[[ -7.3  41.2 -32.4  15.4]
 [-11.2  49.7 -38.6  16.4]
 [-21.7  38.6 -11.2  -3.2]
 [-17.6  33.0  -6.4  -2.7]
 [ 24.1 -25.7  46.3   1.5]
 [ 36.2 -11.7  22.5  22.8]]
->
[[ 41.2 -32.4  15.4  -7.3]
 [ 49.7 -38.6  16.4 -11.2]
 [ 38.6 -11.2  -3.2 -21.7]
 [ 33.0  -6.4  -2.7 -17.6]
 [-25.7  46.3   1.5  24.1]
 [-11.7  22.5  22.8  36.2]]

[[  1.0  58.9 -24.2  46.0  31.9  47.8  34.2]
 [  3.5  64.8 -31.9  55.6  40.3  56.5  40.7]
 [  8.5  54.1 -32.9  44.7  41.3  44.6  44.7]]
->
[[ 58.9 -24.2  46.0  31.9  47.8  34.2   1.0]
 [ 64.8 -31.9  55.6  40.3  56.5  40.7   3.5]
 [ 54.1 -32.9  44.7  41.3  44.6  44.7   8.5]]

[[ 15.2   3.1   8.0 -21.8]
 [ -6.3 -19.8 -17.5  23.3]
 [ -5.1  -6.0  -6.3   9.3]
 [ 29.3 -21.0  -5.9 -19.4]
 [ 17.5  10.0  14.3 -30.4]
 [ 14.6  48.3  42.0 -52.2]
 [ -5.1   9.7   7.4  -0.2]]
->
[[  3.1   8.0 -21.8  15.2]
 [-19.8 -17.5  23.3  -6.3]
 [ -6.0  -6.3   9.3  -5.1]
 [-21.0  -5.9 -19.4  29.3]
 [ 10.0  14.3 -30.4  17.5]
 [ 48.3  42.0 -52.2  14.6]
 [  9.7   7.4  -0.2  -5.1]]

[[-40.2  59.3  47.6  53.1 -22.2  21.3  10.4   9.4  -2.4  -2.4  33.8  51.2
    4.2 -10.7]
 [ 14.4 -16.1 -35.5 -16.5  28.0  12.3 -12.7   5.5  -1.4  -1.4   0.6  39.4
  -19.7  53.9]
 [-40.8  60.2  48.3  53.9 -22.5  21.6  10.5   9.5  -2.5  -2.5  34.3  52.1
    4.2 -10.8]
 [ 19.2 -19.7 -40.7 -19.8  33.5  13.8 -13.5   6.9  -0.3  -0.3   0.1  42.4
  -20.9  61.7]]
->
[[ 59.3  47.6  53.1 -22.2  21.3  10.4   9.4  -2.4  -2.4  33.8  51.2   4.2
  -10.7 -40.2]
 [-16.1 -35.5 -16.5  28.0  12.3 -12.7   5.5  -1.4  -1.4   0.6  39.4 -19.7
   53.9  14.4]
 [ 60.2  48.3  53.9 -22.5  21.6  10.5   9.5  -2.5  -2.5  34.3  52.1   4.2
  -10.8 -40.8]
 [-19.7 -40.7 -19.8  33.5  13.8 -13.5   6.9  -0.3  -0.3   0.1  42.4 -20.9
   61.7  19.2]]

[[29.6 24.7 -4.6 -3.0 -4.7 -4.4 -4.4 33.4 -4.7]
 [-3.7 -4.4 25.4 46.2 26.6 51.2 53.4 -4.7 28.2]
 [-4.7 -4.7 -4.1 38.9 -4.4 32.8 35.0 25.1 -4.2]
 [-1.3 -1.4 -3.0 20.2 -3.3 15.8 17.0 19.9 -3.1]
 [-4.4 -4.2  3.4 30.0  3.3 28.9 30.6  5.5  3.9]
 [47.4 44.1 15.2 -4.4 18.0 -4.5 -4.4 -1.7 16.7]
 [-4.5 -4.2 11.1 29.2 11.6 30.6 32.2 -1.0 12.5]
 [10.7  9.0 -3.1  4.9 -3.2  1.9  2.3 21.0 -3.2]
 [ 8.7 10.6 40.4  0.7 44.4  5.5  5.6 -4.1 44.3]
 [11.3  8.8 -4.6  5.7 -4.7  1.3  1.7 32.5 -4.7]]
->
[[24.7 -4.6 -3.0 -4.7 -4.4 -4.4 33.4 -4.7 29.6]
 [-4.4 25.4 46.2 26.6 51.2 53.4 -4.7 28.2 -3.7]
 [-4.7 -4.1 38.9 -4.4 32.8 35.0 25.1 -4.2 -4.7]
 [-1.4 -3.0 20.2 -3.3 15.8 17.0 19.9 -3.1 -1.3]
 [-4.2  3.4 30.0  3.3 28.9 30.6  5.5  3.9 -4.4]
 [44.1 15.2 -4.4 18.0 -4.5 -4.4 -1.7 16.7 47.4]
 [-4.2 11.1 29.2 11.6 30.6 32.2 -1.0 12.5 -4.5]
 [ 9.0 -3.1  4.9 -3.2  1.9  2.3 21.0 -3.2 10.7]
 [10.6 40.4  0.7 44.4  5.5  5.6 -4.1 44.3  8.7]
 [ 8.8 -4.6  5.7 -4.7  1.3  1.7 32.5 -4.7 11.3]]

[[ 28.1  13.7 -52.6]
 [ 13.7 -52.6  64.6]
 [-53.5  28.1  13.7]
 [ 64.6 -40.8  -6.9]
 [-52.6  64.6 -40.8]
 [ 45.4 -53.5  28.1]
 [ -6.9  46.2 -67.0]]
->
[[ 13.7 -52.6  28.1]
 [-52.6  64.6  13.7]
 [ 28.1  13.7 -53.5]
 [-40.8  -6.9  64.6]
 [ 64.6 -40.8 -52.6]
 [-53.5  28.1  45.4]
 [ 46.2 -67.0  -6.9]]

[[ -5.7   3.1  16.7  12.0   8.0 -39.6 -33.2]
 [-34.4  48.4  51.8  53.9  55.8  -1.0  -7.2]
 [ -1.6   3.1  17.4  12.8   8.3 -40.6 -36.2]
 [ -6.1  14.4   4.5   9.4  13.0  38.0  31.9]]
->
[[  3.1  16.7  12.0   8.0 -39.6 -33.2  -5.7]
 [ 48.4  51.8  53.9  55.8  -1.0  -7.2 -34.4]
 [  3.1  17.4  12.8   8.3 -40.6 -36.2  -1.6]
 [ 14.4   4.5   9.4  13.0  38.0  31.9  -6.1]]

[[ 13.3  17.2  -1.0]
 [ 16.6  44.6 -14.4]
 [ 16.0  -6.9  39.1]
 [ 15.1  -1.8   5.4]
 [ 14.2  25.8  -5.2]
 [ 16.2  21.0 -17.5]
 [ 15.1  12.4   0.3]
 [ 14.7  15.9  -1.2]
 [ 12.7  54.2 -18.1]]
->
[[ 17.2  -1.0  13.3]
 [ 44.6 -14.4  16.6]
 [ -6.9  39.1  16.0]
 [ -1.8   5.4  15.1]
 [ 25.8  -5.2  14.2]
 [ 21.0 -17.5  16.2]
 [ 12.4   0.3  15.1]
 [ 15.9  -1.2  14.7]
 [ 54.2 -18.1  12.7]]

[[-12.1  10.2   1.9  -5.0   5.2   0.0   3.6   4.7   1.6]
 [ -7.8  30.7  12.8  -8.7   4.0  10.2   3.0  -7.1  -3.6]
 [  7.9 -53.8 -23.5  13.6  -4.7 -20.5  -3.6  16.1   7.7]
 [-24.3 -21.0 -15.4  -1.4   9.4 -17.6   6.6  25.9  11.2]
 [  6.1 -15.5  -5.7   5.1  -3.1  -4.5  -2.2   1.5   1.0]
 [-12.9  16.6   4.9  -6.8   6.0   2.7   4.3   2.6   0.4]
 [-29.0  18.7   1.9 -10.7  12.7  -2.0   9.0  13.6   5.0]
 [-15.4  22.7   7.4  -8.7   7.1   4.6   5.0   1.6   0.1]
 [-22.2 -15.4 -12.5  -1.8   8.9 -14.4   6.4  21.6   9.2]]
->
[[ 10.2   1.9  -5.0   5.2   0.0   3.6   4.7   1.6 -12.1]
 [ 30.7  12.8  -8.7   4.0  10.2   3.0  -7.1  -3.6  -7.8]
 [-53.8 -23.5  13.6  -4.7 -20.5  -3.6  16.1   7.7   7.9]
 [-21.0 -15.4  -1.4   9.4 -17.6   6.6  25.9  11.2 -24.3]
 [-15.5  -5.7   5.1  -3.1  -4.5  -2.2   1.5   1.0   6.1]
 [ 16.6   4.9  -6.8   6.0   2.7   4.3   2.6   0.4 -12.9]
 [ 18.7   1.9 -10.7  12.7  -2.0   9.0  13.6   5.0 -29.0]
 [ 22.7   7.4  -8.7   7.1   4.6   5.0   1.6   0.1 -15.4]
 [-15.4 -12.5  -1.8   8.9 -14.4   6.4  21.6   9.2 -22.2]]
---
[[ 57.6 -32.1  45.9]
 [-40.2  44.5  40.4]]
->
[45.9 44.5]

[[  1.2  13.8  -7.4 -14.7]
 [ -3.8 -37.6  20.3  66.7]]
->
[-14.7  20.3]

[[-33.3  48.1]
 [ 29.0  47.9]
 [-38.4  51.4]
 [ 44.0 -24.3]
 [ 45.4  35.3]]
->
[48.1 29.0]

[[  3.1  -2.3  45.7   8.0  28.9]
 [ 20.7 -48.1 -24.9 -24.4   5.9]
 [-16.6 -48.3  49.2  61.5 -21.4]]
->
[ 28.9 -24.4  49.2]

[[  3.4  43.2  67.9 -26.4  21.4]
 [ 13.2  12.8 -31.6 -43.9 -25.9]]
->
[ 21.4 -43.9]

[[ 17.8  30.0  39.7]
 [-60.3  39.5 -23.0]
 [ 29.3 -30.1  21.6]]
->
[39.7 39.5 29.3]

[[-28.0   9.4   5.5  53.5]
 [  8.1  32.8  -7.2 -15.5]]
->
[53.5 -7.2]
